Below are the code and all the weights of a small trained network. Each question names an input and a class and asks about switching units off, where a switched-off unit gives its printed mean instead of its output.

import numpy as np


def w(rows, s, z=0):
    codes = np.array(rows[::2]) - 128.0
    scale = np.full(codes.shape[1], s)
    scale[-1] = z or s
    return codes * scale


def f(y):
    return np.maximum(y, 0)


def log_softmax(a):
    a = a - a.max(-1, keepdims=True)
    return a - np.log(np.exp(a).sum(-1, keepdims=True))


def net(x, mask):
    res = np.array(x, float).reshape(1, 7) / 4 @ E
    y = f(res @ A[0][:, :-1].T + A[0][:, -1])
    res = res + np.where(mask, y, B[0][:, -1]) @ B[0][:, :-1]
    return log_softmax(res[-1] @ U[:, :-1].T + U[:, -1])


A, B = {}, {}
E = w([
[122,132,125,125,131,129,127,128,127,127,126],'x0',
[67,85,168,140,102,85,34,155,165,119,131],'x1',
[139,61,65,137,169,51,148,120,169,117,128],'x2',
[135,114,131,138,119,128,132,128,121,128,135],'x3',
[189,75,103,98,136,161,59,65,95,126,110],'x4',
[127,139,128,126,147,137,123,140,142,122,113],'x5',
[116,74,119,110,100,143,147,162,119,253,80],'x6',
],0.015)
A[0] = w([
[81,91,184,126,108,75,48,126,166,124,120,121],'neuron 1',
[113,61,30,110,151,82,151,140,146,138,104,47],'neuron 2',
[155,162,129,122,124,111,110,73,156,74,156,56],'neuron 3',
[154,133,90,127,122,162,186,133,107,113,133,94],'neuron 4',
[165,134,122,111,138,136,116,92,121,138,111,90],'neuron 5',
[89,154,103,140,91,126,77,116,121,140,116,44],'neuron 6',
[85,147,168,128,117,111,249,190,143,107,168,82],'neuron 7',
[160,135,145,105,152,116,107,125,140,184,119,50],'neuron 8',
[148,99,79,113,153,92,198,91,190,124,117,56],'neuron 9',
[102,162,118,135,154,105,141,132,122,143,133,40],'neuron 10',
[166,96,46,136,184,36,127,133,150,140,151,58],'neuron 11',
[47,85,161,143,103,87,16,168,119,116,121,129],'neuron 12',
[105,115,148,138,109,121,114,121,117,115,97,27],'neuron 13',
[155,115,99,113,163,142,64,57,113,140,106,83],'neuron 14',
[129,146,151,126,135,123,121,69,136,43,212,29],'neuron 15',
[82,176,127,157,92,82,203,158,197,139,148,69],'neuron 16',
[146,87,159,122,116,124,79,107,117,102,76,72],'neuron 17',
[113,168,147,156,152,133,119,93,101,44,165,53],'neuron 18',
[121,78,77,95,112,174,104,145,101,163,121,61],'neuron 19',
[147,68,129,59,116,165,121,111,143,154,86,96],'neuron 20',
[125,94,105,83,98,145,143,177,114,222,54,67],'neuron 21',
[140,137,58,166,116,120,140,119,151,145,175,61],'neuron 22',
[162,163,156,148,89,193,96,162,145,150,164,21],'neuron 23',
[103,146,163,92,87,196,135,125,118,109,121,85],'neuron 24',
[181,91,92,59,133,150,63,71,109,121,122,82],'neuron 25',
[182,109,128,93,137,145,87,117,107,101,94,56],'neuron 26',
[193,175,90,115,192,144,249,76,62,140,111,136],'neuron 27',
[98,182,209,83,103,192,123,120,86,164,126,1],'neuron 28',
[181,107,79,57,137,162,108,68,105,122,111,107],'neuron 29',
[87,123,133,114,102,113,187,188,146,168,80,115],'neuron 30',
[138,206,203,120,86,178,102,149,50,148,135,66],'neuron 31',
[165,170,124,174,170,130,83,111,148,79,181,36],'neuron 32',
[158,138,135,134,162,107,106,94,126,41,191,58],'neuron 33',
[163,115,136,102,144,137,83,133,140,140,161,47],'neuron 34',
[176,162,65,106,119,156,216,125,87,100,92,109],'neuron 35',
[129,123,114,162,170,56,157,128,170,126,139,49],'neuron 36',
[166,114,94,114,140,149,57,83,100,117,71,102],'neuron 37',
[159,152,160,147,129,185,178,101,106,141,127,58],'neuron 38',
[136,101,123,103,132,175,192,113,142,159,152,121],'neuron 39',
[37,162,144,171,125,113,217,186,150,132,170,59],'neuron 40',
[111,92,114,128,124,149,118,141,124,215,63,81],'neuron 41',
],0.011,0.0037)
B[0] = w([
[118,97,79,121,233,119,93,158,207,234,177,208],'neuron 1',
[146,58,148,98,110,179,147,55,135,86,43,203],'neuron 2',
[75,158,170,80,76,77,163,179,95,110,123,179],'neuron 3',
[109,107,96,104,179,120,113,161,137,175,163,176],'neuron 4',
[143,142,98,145,143,124,103,136,118,121,132,162],'neuron 5',
[157,100,106,110,145,120,145,135,155,139,123,149],'neuron 6',
[166,192,90,215,125,165,74,114,73,147,148,219],'neuron 7',
[116,138,157,144,119,149,176,158,120,117,139,152],'neuron 8',
[130,78,107,106,140,172,119,91,147,134,64,191],'neuron 9',
[153,115,136,154,118,121,116,141,116,155,115,146],'neuron 10',
[170,63,127,75,111,203,125,2,129,85,56,211],'neuron 11',
[142,121,79,96,222,161,102,191,254,219,206,225],'neuron 12',
[127,120,135,119,177,119,140,108,134,143,144,140],'neuron 13',
[125,188,113,186,104,130,89,100,86,133,121,198],'neuron 14',
[88,150,168,95,77,69,184,163,133,101,127,198],'neuron 15',
[162,167,83,205,90,136,76,83,74,123,151,209],'neuron 16',
[134,158,71,161,150,122,78,127,117,125,132,173],'neuron 17',
[99,142,175,104,119,69,198,164,94,131,106,193],'neuron 18',
[98,145,173,126,122,58,152,132,73,90,143,185],'neuron 19',
[131,162,111,189,67,110,149,168,75,126,140,192],'neuron 20',
[86,168,190,70,92,43,216,192,123,86,117,232],'neuron 21',
[130,75,126,130,118,153,147,137,135,122,128,154],'neuron 22',
[184,105,141,98,107,180,127,73,142,100,89,167],'neuron 23',
[161,67,107,92,130,177,130,69,127,127,102,175],'neuron 24',
[179,166,115,199,112,112,55,132,76,145,114,219],'neuron 25',
[151,157,131,174,134,123,99,128,117,121,124,177],'neuron 26',
[110,118,52,107,189,116,78,166,247,201,227,254],'neuron 27',
[125,72,129,97,111,189,134,73,130,81,65,202],'neuron 28',
[146,168,101,169,124,146,68,121,99,136,142,213],'neuron 29',
[127,205,177,157,89,76,149,160,82,83,141,200],'neuron 30',
[181,55,127,65,113,200,74,42,145,73,25,214],'neuron 31',
[101,126,150,96,104,76,200,155,96,133,138,184],'neuron 32',
[74,149,185,113,106,96,216,185,120,112,86,202],'neuron 33',
[100,142,141,186,134,145,120,119,142,122,133,151],'neuron 34',
[110,126,100,88,184,132,125,178,194,185,194,213],'neuron 35',
[169,79,180,108,95,174,83,50,108,93,77,178],'neuron 36',
[143,206,114,165,141,152,97,127,60,129,138,203],'neuron 37',
[108,107,114,97,157,142,123,110,160,148,149,177],'neuron 38',
[100,113,130,97,187,78,119,149,142,132,173,174],'neuron 39',
[158,177,115,198,98,144,75,105,60,153,127,224],'neuron 40',
[43,123,222,110,102,56,206,209,106,83,145,212],'neuron 41',
],0.0079,0.018)
U = w([
[120,142,89,107,177,156,92,180,248,195,202,253],'0',
[138,220,104,237,109,161,70,139,59,147,127,152],'1',
[99,177,159,93,95,95,218,192,108,124,106,54],'2',
[139,68,119,75,117,212,107,75,154,113,33,20],'3',
],0.011,0.0012)

Each question gives the input, the list of numbers given to net, and the class t.
The units are the neurons (one row each of A and B). Each row of codes is followed by its name. A weight is (code - 128) times the scale printed after its matrix; where a second scale follows, it is the last column's (A, B and U).
mask holds one flag per neuron, in row order. A switched-off neuron (its flag False) gives its mean, the last column of its row in B, instead of its output. The means were averaged over made-up inputs and are rounded, as every weight is.
A unit's drop is (log p(t) with every unit on - log p(t) with that unit switched off) / (log p(t) with every unit on - log p(t) with every unit switched off).
The circuit of an input: a set's keep is (log p(t) with only the set's units on - log p(t) with every unit switched off) / (log p(t) with every unit on - log p(t) with every unit switched off). Starting from the 12 units with the biggest drops (on a tie, the unit counted first), units are removed one at a time, each time the one whose removal leaves the highest keep (on an exact tie, the one counted first), for as long as the keep stays at least 0.8.
units of the circuit, in order: the units of the circuit, biggest drop first
k most important neurons: the k neurons with the biggest drops, biggest first
drop of u: that unit's drop, to one decimal
input [2,-8,7,-4,-2,0,-4], class 0: units of the circuit, in order : (neuron 27)
input [-7,-6,-1,-3,0,3,7], class 2: 2 most important neurons : (neuron 21; neuron 41)
input [-1,0,8,-7,-8,4,-7], class 1: 2 most important neurons : (neuron 7; neuron 16)
input [5,7,-8,-5,6,8,5], class 3: 4 most important neurons : (neuron 31; neuron 28; neuron 27; neuron 23)
input [3,4,3,-4,5,1,6], class 2: 2 most important neurons : (neuron 21; neuron 41)
input [-2,5,8,0,8,1,-6], class 1: 2 most important neurons : (neuron 25; neuron 37)
input [5,3,7,3,-3,-6,-7], class 2: 2 most important neurons : (neuron 33; neuron 15)
input [8,-3,8,-8,-7,5,6], class 3: 4 most important neurons : (neuron 2; neuron 11; neuron 9; neuron 36)
input [-8,-3,1,5,-6,8,6], class 1: 2 most important neurons : (neuron 7; neuron 40)
input [-3,6,6,-8,0,6,7], class 2: 4 most important neurons : (neuron 21; neuron 41; neuron 27; neuron 30)
input [8,-2,0,1,2,2,1], class 0: 3 most important neurons : (neuron 40; neuron 7; neuron 16)
input [-6,0,-1,6,7,4,-8], class 2: 4 most important neurons : (neuron 33; neuron 15; neuron 32; neuron 18)
input [5,1,5,7,4,-5,1], class 3: 4 most important neurons : (neuron 11; neuron 2; neuron 7; neuron 40)
input [-2,-2,8,5,-6,-3,0], class 3: units of the circuit, in order : (neuron 11)
input [-4,4,-2,-2,6,-2,7], class 2: 2 most important neurons : (neuron 21; neuron 41)
input [4,3,7,-8,-7,8,-3], class 1: 4 most important neurons : (neuron 16; neuron 40; neuron 7; neuron 31)
input [-3,3,6,-5,6,4,0], class 1: 4 most important neurons : (neuron 25; neuron 31; neuron 37; neuron 14)
input [0,-6,-5,3,-4,6,1], class 0: drop of neuron 27 : 0.5
input [4,-4,-6,2,-5,-1,2], class 3: drop of neuron 31 : 0.9
input [1,8,-7,4,0,-3,7], class 0: units of the circuit, in order : (neuron 12)
input [0,6,8,-6,0,-3,2], class 3: drop of neuron 2 : 0.5
input [-5,-6,4,-1,-7,1,-3], class 1: drop of neuron 7 : 5.5
